Below are the code and all the weights of a small trained network. Each question names an input and a class and asks about switching units off, where a switched-off unit gives its printed mean instead of its output.

import numpy as np


def w(rows, s, z=0):
    codes = np.array(rows[::2]) - 128.0
    scale = np.full(codes.shape[1], s)
    scale[-1] = z or s
    return codes * scale


def f(y):
    return np.maximum(y, 0)


def log_softmax(a):
    a = a - a.max(-1, keepdims=True)
    return a - np.log(np.exp(a).sum(-1, keepdims=True))


def net(x, mask):
    res = np.array(x, float).reshape(1, 5) / 4 @ E
    y = f(res @ A[0][:, :-1].T + A[0][:, -1])
    res = res + np.where(mask, y, B[0][:, -1]) @ B[0][:, :-1]
    return log_softmax(res[-1] @ U[:, :-1].T + U[:, -1])


A, B = {}, {}
E = w([
[80,253,144,111,233,205],'x0',
[225,221,196,197,116,74],'x1',
[129,131,127,127,126,127],'x2',
[199,128,202,17,73,215],'x3',
[18,143,238,77,107,39],'x4',
],0.0069)
A[0] = w([
[83,135,73,216,182,56,53],'neuron 0',
[39,134,228,82,111,47,33],'neuron 1',
[180,153,177,49,82,175,11],'neuron 2',
[18,141,241,79,94,40,93],'neuron 3',
[48,58,89,41,143,183,29],'neuron 4',
[203,194,194,185,121,82,69],'neuron 5',
[158,2,105,130,37,69,92],'neuron 6',
[93,86,81,98,143,147,49],'neuron 7',
[76,139,86,220,175,63,74],'neuron 8',
[75,149,79,225,160,53,96],'neuron 9',
[214,197,214,180,116,99,82],'neuron 10',
[83,135,88,225,177,73,63],'neuron 11',
[72,129,88,206,177,52,79],'neuron 12',
[91,204,141,109,228,185,101],'neuron 13',
[185,150,212,31,47,199,58],'neuron 14',
[37,134,225,94,112,50,68],'neuron 15',
[238,103,10,191,151,217,37],'neuron 16',
[195,211,181,180,103,78,43],'neuron 17',
[86,196,120,112,214,193,109],'neuron 18',
[93,185,128,106,196,174,84],'neuron 19',
[159,31,98,130,21,69,66],'neuron 20',
[112,160,135,128,157,150,1],'neuron 21',
[84,202,127,103,190,183,88],'neuron 22',
[202,208,203,196,115,81,74],'neuron 23',
[193,133,219,41,92,209,68],'neuron 24',
[81,215,139,116,219,201,86],'neuron 25',
[72,136,66,233,180,57,111],'neuron 26',
[23,55,71,52,129,192,44],'neuron 27',
[163,21,108,141,19,64,73],'neuron 28',
],0.0065,0.0024)
B[0] = w([
[144,91,158,42,57,169,203],'neuron 0',
[237,213,44,187,178,241,211],'neuron 1',
[139,80,142,36,59,167,195],'neuron 2',
[217,211,44,184,178,231,236],'neuron 3',
[58,25,62,132,231,61,202],'neuron 4',
[46,36,68,129,231,58,206],'neuron 5',
[105,210,205,201,87,53,232],'neuron 6',
[112,86,97,131,177,109,163],'neuron 7',
[143,97,150,32,60,166,202],'neuron 8',
[133,91,149,33,69,170,211],'neuron 9',
[71,36,78,124,220,85,215],'neuron 10',
[145,91,155,39,55,164,198],'neuron 11',
[150,94,150,54,72,171,201],'neuron 12',
[111,193,205,191,66,47,216],'neuron 13',
[125,80,152,30,46,168,235],'neuron 14',
[224,198,45,178,170,228,212],'neuron 15',
[240,241,37,201,178,248,253],'neuron 16',
[60,30,81,140,219,80,201],'neuron 17',
[113,167,194,193,91,70,211],'neuron 18',
[107,169,193,186,91,67,191],'neuron 19',
[99,213,213,204,72,44,223],'neuron 20',
[131,140,146,148,112,106,142],'neuron 21',
[108,176,183,175,88,61,201],'neuron 22',
[46,24,71,138,228,75,216],'neuron 23',
[136,78,149,22,38,175,232],'neuron 24',
[109,187,199,184,75,62,220],'neuron 25',
[144,95,150,31,53,179,222],'neuron 26',
[42,8,62,158,254,60,214],'neuron 27',
[106,219,207,189,77,52,232],'neuron 28',
],0.0059,0.007)
U = w([
[108,181,217,191,93,63,189],'0',
[138,97,150,9,79,169,173],'1',
[200,183,47,186,162,206,171],'2',
[56,48,81,136,204,78,2],'3',
],0.015,0.00032)

Each question gives the input, the list of numbers given to net, and the class t.
The units are the neurons (one row each of A and B). Each row of codes is followed by its name. A weight is (code - 128) times the scale printed after its matrix; where a second scale follows, it is the last column's (A, B and U).
mask holds one flag per neuron, in row order. A switched-off neuron (its flag False) gives its mean, the last column of its row in B, instead of its output. The means were averaged over made-up inputs and are rounded, as every weight is.
A unit's drop is (log p(t) with every unit on - log p(t) with that unit switched off) / (log p(t) with every unit on - log p(t) with every unit switched off).
The circuit of an input: a set's keep is (log p(t) with only the set's units on - log p(t) with every unit switched off) / (log p(t) with every unit on - log p(t) with every unit switched off). Starting from the 12 units with the biggest drops (on a tie, the unit counted first), units are removed one at a time, each time the one whose removal leaves the highest keep (on an exact tie, the one counted first), for as long as the keep stays at least 0.8.
circuit, biggest first: the units of the circuit, biggest drop first
most important unit: the unit with the biggest drop
k most important neurons: the k neurons with the biggest drops, biggest first
drop when u is switched off: that unit's drop, to one decimal
input [5,-7,-8,1,0], class 3: most important unit	neuron 27
input [7,2,2,-7,-4], class 0: 2 most important neurons	neuron 13; neuron 25
input [-3,7,8,5,6], class 3: circuit, biggest first	neuron 23; neuron 10
input [-7,8,1,6,8], class 2: circuit, biggest first	neuron 3; neuron 1
input [6,8,-7,2,8], class 2: 2 most important neurons	neuron 3; neuron 1
input [8,2,0,7,4], class 0: 2 most important neurons	neuron 13; neuron 25
input [2,-3,-5,4,5], class 2: 2 most important neurons	neuron 3; neuron 1
input [-8,-4,-1,-8,8], class 0: 3 most important neurons	neuron 6; neuron 20; neuron 28
input [-6,-8,5,2,-5], class 3: 2 most important neurons	neuron 27; neuron 4
input [-2,7,8,8,6], class 1: 2 most important neurons	neuron 14; neuron 24
input [0,-7,-8,1,5], class 3: 2 most important neurons	neuron 27; neuron 4
input [0,-7,-4,1,8], class 2: 3 most important neurons	neuron 3; neuron 1; neuron 15
input [4,7,-1,-6,2], class 3: 4 most important neurons	neuron 23; neuron 5; neuron 17; neuron 10
input [7,5,-8,7,-2], class 0: circuit, biggest first	neuron 13
input [-7,4,4,6,-7], class 0: 4 most important neurons	neuron 20; neuron 28; neuron 6; neuron 3
input [6,8,5,4,6], class 3: 4 most important neurons	neuron 23; neuron 10; neuron 5; neuron 17
input [7,4,-2,2,-7], class 0: drop when neuron 18 is switched off	0.2
input [0,-7,7,-6,7], class 2: drop when neuron 1 is switched off	0.4
input [-3,0,-4,-2,6], class 2: drop when neuron 21 is switched off	0.0
input [0,0,0,-5,7], class 2: most important unit	neuron 3
